Here is a tiny trained network, its code and every weight. The questions are about switching its units off for an input and a class, where a switched-off unit gives its printed mean instead of its output.

import numpy as np


def w(rows, s, z=0):
    codes = np.array(rows[::2]) - 128.0
    scale = np.full(codes.shape[1], s)
    scale[-1] = z or s
    return codes * scale


def norm(h):
    return h / np.sqrt((h * h).mean(-1, keepdims=True) + 1e-5)


def f(y):
    return np.maximum(y, 0)


def log_softmax(a):
    a = a - a.max(-1, keepdims=True)
    return a - np.log(np.exp(a).sum(-1, keepdims=True))


def net(x, mask):
    res = np.array(x, float).reshape(1, 4) / 4 @ E
    u = 0
    for l in range(2):
        y = f(norm(res) @ A[l][:, :-1].T + A[l][:, -1])
        res = res + np.where(mask[u : u + 4], y, B[l][:, -1]) @ B[l][:, :-1]
        u += 4
    return log_softmax(norm(res)[-1] @ U[:, :-1].T + U[:, -1])


A, B = {}, {}
E = w([
[198,83,255,208,128,177,151,46,136],'x0',
[51,154,137,167,183,100,36,162,189],'x1',
[78,112,169,141,136,51,237,81,128],'x2',
[86,155,152,162,79,64,136,112,189],'x3',
],0.0097)
A[0] = w([
[120,139,83,93,2,144,166,98,101,170],'0.n0',
[117,184,222,186,93,141,85,50,116,6],'0.n1',
[241,67,175,81,171,170,195,135,19,153],'0.n2',
[123,33,28,42,140,136,167,195,38,123],'0.n3',
],0.0068,0.0017)
B[0] = w([
[183,82,144,107,244,59,76,125,81,190],'0.n0',
[178,97,89,118,211,130,98,98,40,184],'0.n1',
[121,178,144,117,205,216,246,203,147,254],'0.n2',
[164,129,182,137,212,105,117,61,119,233],'0.n3',
],0.011,0.0079)
A[1] = w([
[97,148,90,149,50,95,56,92,132,7],'1.n0',
[147,128,183,228,71,133,90,99,112,26],'1.n1',
[59,86,121,31,253,144,77,92,30,62],'1.n2',
[190,176,127,51,87,246,198,85,183,209],'1.n3',
],0.0073,0.0018)
B[1] = w([
[169,117,108,233,215,58,235,167,131,143],'1.n0',
[89,172,51,25,81,111,79,71,127,146],'1.n1',
[242,179,53,144,130,109,35,176,64,254],'1.n2',
[52,27,102,216,145,96,183,254,161,189],'1.n3',
],0.009,0.0098)
U = w([
[133,122,137,147,172,186,150,86,58,2],'0',
[152,181,106,79,122,66,80,63,141,119],'1',
[61,178,134,144,96,144,206,254,213,153],'2',
],0.0082,0.00078)

Each question gives the input, the list of numbers given to net, and the class t.
The units are the neurons (one row each of A and B). Each row of codes is followed by its name. A weight is (code - 128) times the scale printed after its matrix; where a second scale follows, it is the last column's (A, B and U).
mask holds one flag per neuron, layer by layer. A switched-off neuron (its flag False) gives its mean, the last column of its row in B, instead of its output. The means were averaged over made-up inputs and are rounded, as every weight is.
A unit's drop is (log p(t) with every unit on - log p(t) with that unit switched off) / (log p(t) with every unit on - log p(t) with every unit switched off).
The circuit of an input: a set's keep is (log p(t) with only the set's units on - log p(t) with every unit switched off) / (log p(t) with every unit on - log p(t) with every unit switched off). Starting from all 8 units, units are removed one at a time, each time the one whose removal leaves the highest keep (on an exact tie, the one counted first), for as long as the keep stays at least 0.8.
circuit, biggest first: the units of the circuit, biggest drop first
top k neurons: the k neurons with the biggest drops, biggest first
top k neurons in layer l: the k neurons of layer l with the biggest drops, biggest first
drop of u: that unit's drop, to one decimal
input [8,-8,3,-3], class 2: top 3 neurons : (0.n2, 1.n3, 0.n3)
input [6,-7,-8,-8], class 2: top 3 neurons : (0.n2, 1.n3, 0.n1)
input [2,5,5,8], class 1: top 4 neurons : (0.n2, 1.n3, 0.n1, 1.n1)
input [5,4,2,6], class 1: top 2 neurons : (0.n2, 1.n1)
input [6,-5,-3,-1], class 2: top 3 neurons : (0.n2, 1.n3, 0.n3)
input [3,-5,4,-7], class 2: top 3 neurons : (0.n2, 1.n3, 0.n1)
input [5,6,7,4], class 1: circuit, biggest first : (0.n2, 1.n1)
input [0,4,1,-1], class 1: top 2 neurons : (0.n2, 1.n3)
input [2,4,8,1], class 1: top 2 neurons : (0.n2, 1.n3)
input [4,3,-2,4], class 1: top 2 neurons in layer 1 : (1.n1, 1.n3)
input [5,7,2,3], class 1: top 2 neurons : (0.n2, 1.n1)
input [3,5,8,1], class 1: top 4 neurons : (0.n2, 1.n3, 0.n1, 1.n1)
input [5,-3,0,0], class 2: top 3 neurons : (0.n2, 1.n3, 0.n3)
input [4,-7,8,-2], class 2: top 2 neurons in layer 1 : (1.n3, 1.n2)
input [4,-8,-7,-7], class 2: top 3 neurons : (0.n2, 1.n3, 0.n1)
input [2,-7,-4,-3], class 2: top 3 neurons : (0.n2, 1.n3, 0.n1)
input [-5,-3,4,4], class 1: drop of 0.n2 : 0.2
input [7,-1,-2,-3], class 2: drop of 1.n3 : 0.3
input [-1,5,0,-3], class 1: drop of 0.n1 : 0.0
